Here is a tiny trained network, its code and every weight. The questions are about switching its units off for an input and a target symbol, where a switched-off unit gives its printed mean instead of its output.

import numpy as np


def w(rows, s, z=0):
    codes = np.array(rows[::2]) - 128.0
    scale = np.full(codes.shape[1], s)
    scale[-1] = z or s
    return codes * scale


def f(y):
    return np.maximum(y, 0)


def softmax(a):
    e = np.exp(a - a.max(-1, keepdims=True))
    return e / e.sum(-1, keepdims=True)


def log_softmax(a):
    a = a - a.max(-1, keepdims=True)
    return a - np.log(np.exp(a).sum(-1, keepdims=True))


def net(x, mask):
    ids = ['ΘΞΠΣΦαβδεζηλμτψ'.index(c) for c in x.split()]
    T = len(ids)
    res = E[ids] + P[:T]
    u = 0
    for l in range(3):
        r = res
        for j in range(2):
            rows = slice(2 * j, 2 * j + 2)
            q, k, v = (r @ M[l][rows].T for M in (Q, K, V))
            z = softmax(np.where(np.tri(T) > 0, q @ k.T / 2**0.5, -1e9)) @ v
            o = O[l][rows]
            res = res + np.where(mask[u + j], z, o[:, -1]) @ o[:, :-1]
        u += 2
        y = f(res @ A[l][:, :-1].T + A[l][:, -1])
        res = res + np.where(mask[u : u + 4], y, B[l][:, -1]) @ B[l][:, :-1]
        u += 4
    return log_softmax(res[-1] @ U[:, :-1].T + U[:, -1])


Q, K, V, O, A, B = {}, {}, {}, {}, {}, {}
E = w([
[105,63,102],'Θ',
[4,113,172],'Ξ',
[72,152,132],'Π',
[89,25,92],'Σ',
[126,101,131],'Φ',
[77,153,149],'α',
[106,144,173],'β',
[85,39,56],'δ',
[111,163,113],'ε',
[88,183,131],'ζ',
[41,176,133],'η',
[100,229,126],'λ',
[1,120,165],'μ',
[82,209,144],'τ',
[122,142,38],'ψ',
],0.0095)
P = w([
[109,118,2],'0',
[180,170,231],'1',
[77,138,51],'2',
[175,235,253],'3',
[37,211,59],'4',
[194,71,157],'5',
[60,148,71],'6',
[232,76,174],'7',
[71,162,134],'8',
[170,32,215],'9',
[151,139,95],'10',
],0.0072)
Q[0] = w([
[151,25,55],'L0H1',
[78,41,254],'L0H1',
[200,189,151],'L0H2',
[193,184,244],'L0H2',
],0.0083)
K[0] = w([
[242,1,5],'L0H1',
[239,139,222],'L0H1',
[184,172,174],'L0H2',
[204,152,73],'L0H2',
],0.0085)
V[0] = w([
[1,78,136],'L0H1',
[203,46,56],'L0H1',
[167,160,71],'L0H2',
[43,131,147],'L0H2',
],0.0058)
O[0] = w([
[99,93,31,255],'L0H1',
[72,1,169,30],'L0H1',
[70,78,101,106],'L0H2',
[232,194,149,244],'L0H2',
],0.0067,0.0013)
A[0] = w([
[50,173,125,229],'L0N1',
[104,74,250,107],'L0N2',
[74,120,114,78],'L0N3',
[132,117,163,2],'L0N4',
],0.012,0.0053)
B[0] = w([
[158,180,1,255],'L0N1',
[194,92,173,177],'L0N2',
[171,190,191,146],'L0N3',
[153,83,136,128],'L0N4',
],0.0059,0.0061)
Q[1] = w([
[189,89,191],'L1H1',
[167,110,83],'L1H1',
[139,253,216],'L1H2',
[31,220,163],'L1H2',
],0.0062)
K[1] = w([
[2,168,147],'L1H1',
[214,134,185],'L1H1',
[148,144,56],'L1H2',
[139,212,183],'L1H2',
],0.0085)
V[1] = w([
[168,38,206],'L1H1',
[166,161,125],'L1H1',
[130,76,40],'L1H2',
[140,2,97],'L1H2',
],0.0062)
O[1] = w([
[2,205,117,2],'L1H1',
[153,113,104,155],'L1H1',
[134,123,154,202],'L1H2',
[72,139,205,93],'L1H2',
],0.0092,0.0039)
A[1] = w([
[58,98,105,62],'L1N1',
[78,132,201,204],'L1N2',
[254,93,53,253],'L1N3',
[167,177,191,115],'L1N4',
],0.0086,0.0052)
B[1] = w([
[242,105,101,130],'L1N1',
[253,79,84,138],'L1N2',
[16,147,223,249],'L1N3',
[169,196,157,142],'L1N4',
],0.0074,0.016)
Q[2] = w([
[226,161,193],'L2H1',
[41,114,230],'L2H1',
[254,157,148],'L2H2',
[148,142,200],'L2H2',
],0.0086)
K[2] = w([
[167,164,91],'L2H1',
[77,117,195],'L2H1',
[72,2,23],'L2H2',
[5,46,194],'L2H2',
],0.0063)
V[2] = w([
[102,139,133],'L2H1',
[123,250,70],'L2H1',
[125,150,126],'L2H2',
[115,149,81],'L2H2',
],0.014)
O[2] = w([
[105,2,86,198],'L2H1',
[57,61,244,18],'L2H1',
[135,104,203,149],'L2H2',
[240,184,203,3],'L2H2',
],0.0073,0.0037)
A[2] = w([
[3,184,146,131],'L2N1',
[94,30,154,111],'L2N2',
[143,2,143,217],'L2N3',
[187,98,161,253],'L2N4',
],0.0077,0.0044)
B[2] = w([
[197,26,135,254],'L2N1',
[242,188,178,189],'L2N2',
[58,205,171,212],'L2N3',
[137,254,108,188],'L2N4',
],0.0075,0.0073)
U = w([
[207,106,93,96],'Θ',
[75,131,115,49],'Ξ',
[153,109,68,133],'Π',
[141,170,33,129],'Σ',
[222,148,129,100],'Φ',
[158,63,145,41],'α',
[108,175,207,182],'β',
[40,80,90,159],'δ',
[199,26,166,24],'ε',
[117,101,191,49],'ζ',
[101,102,162,136],'η',
[109,115,191,99],'λ',
[101,131,161,52],'μ',
[98,128,196,61],'τ',
[2,122,56,253],'ψ',
],0.0085,0.0046)

Each question gives the input, a string of symbols that net reads in full, and the target symbol t.
The units are the heads (2 rows each of Q, K, V and O) and the neurons (one row each of A and B). Each row of codes is followed by its name. A weight is (code - 128) times the scale printed after its matrix; where a second scale follows, it is the last column's (O, A, B and U).
mask holds one flag per unit, layer by layer, with each layer's heads first. A switched-off unit (its flag False) gives its mean, the last column of its rows in O or B, instead of its output. The means were averaged over made-up inputs and are rounded, as every weight is.
A unit's drop is (log p(t) with every unit on - log p(t) with that unit switched off) / (log p(t) with every unit on - log p(t) with every unit switched off).
The circuit of an input: a set's keep is (log p(t) with only the set's units on - log p(t) with every unit switched off) / (log p(t) with every unit on - log p(t) with every unit switched off). Starting from the 12 units with the biggest drops (on a tie, the unit counted first), units are removed one at a time, each time the one whose removal leaves the highest keep (on an exact tie, the one counted first), for as long as the keep stays at least 0.8.
circuit, biggest first: the units of the circuit, biggest drop first
unit that matters most: the unit with the biggest drop
top k neurons: the k neurons with the biggest drops, biggest first
k most important neurons of layer l: the k neurons of layer l with the biggest drops, biggest first
which heads matter: for each layer, one digit per head in row order, 1 if its drop is at least 0.15 and else 0, layers parted by /
drop when u is switched off: that unit's drop, to one decimal
input Φ τ ψ Σ Φ β Φ Ξ Φ Σ, target β: unit that matters most	L2N3
input δ Σ Φ Θ Φ β Φ Σ ε, target Σ: circuit, biggest first	L0H1, L2H1, L0N1
input Φ Ξ β Ξ Φ Ξ Φ Θ, target β: top 3 neurons	L2N3, L2N2, L2N1
input Φ Φ Σ Φ, target Φ: which heads matter	10 / 01 / 01
input Θ Φ Φ ε λ Σ η, target Σ: circuit, biggest first	L0H1, L0N1, L1H2
input Φ Φ β Φ Σ Σ Φ δ Φ Φ, target β: circuit, biggest first	L2N3, L2N1, L0N1, L2N2
input β β τ Φ β Φ Ξ Σ τ Φ Σ, target ψ: which heads matter	00 / 10 / 11
input λ Φ Ξ β τ Ξ ζ β Φ Φ Θ, target ψ: top 4 neurons	L1N3, L0N2, L0N1, L2N2
input ψ ζ Φ β Ξ τ Φ β Σ Φ λ, target ψ: which heads matter	00 / 10 / 00
input β Θ μ β Ξ Θ Θ δ Θ Σ η, target Σ: which heads matter	10 / 10 / 10
input Σ τ β Φ Φ Φ Ξ δ, target β: which heads matter	10 / 01 / 00
input Σ Σ μ, target Σ: which heads matter	10 / 00 / 10
input Φ Ξ Φ ψ β Φ β Ξ Φ δ, target β: 2 most important neurons of layer 1	L1N2, L1N3
input τ β τ Θ Φ Φ Φ β λ Φ ψ, target ψ: unit that matters most	L1H1
input Φ λ β Φ ζ τ Φ Θ Θ β, target β: 2 most important neurons of layer 0	L0N2, L0N1
input Σ Φ Φ β τ Φ μ β Φ Ξ, target β: top 2 neurons	L0N2, L2N3
input Φ Φ β τ β Θ, target β: drop when L1H2 is switched off	0.3
input Θ Σ ζ, target Σ: drop when L0N3 is switched off	-0.1
input ψ Θ Θ Φ, target Φ: drop when L0H1 is switched off	0.4
input Σ Σ ψ, target Σ: most important neuron of layer 1	L1N3
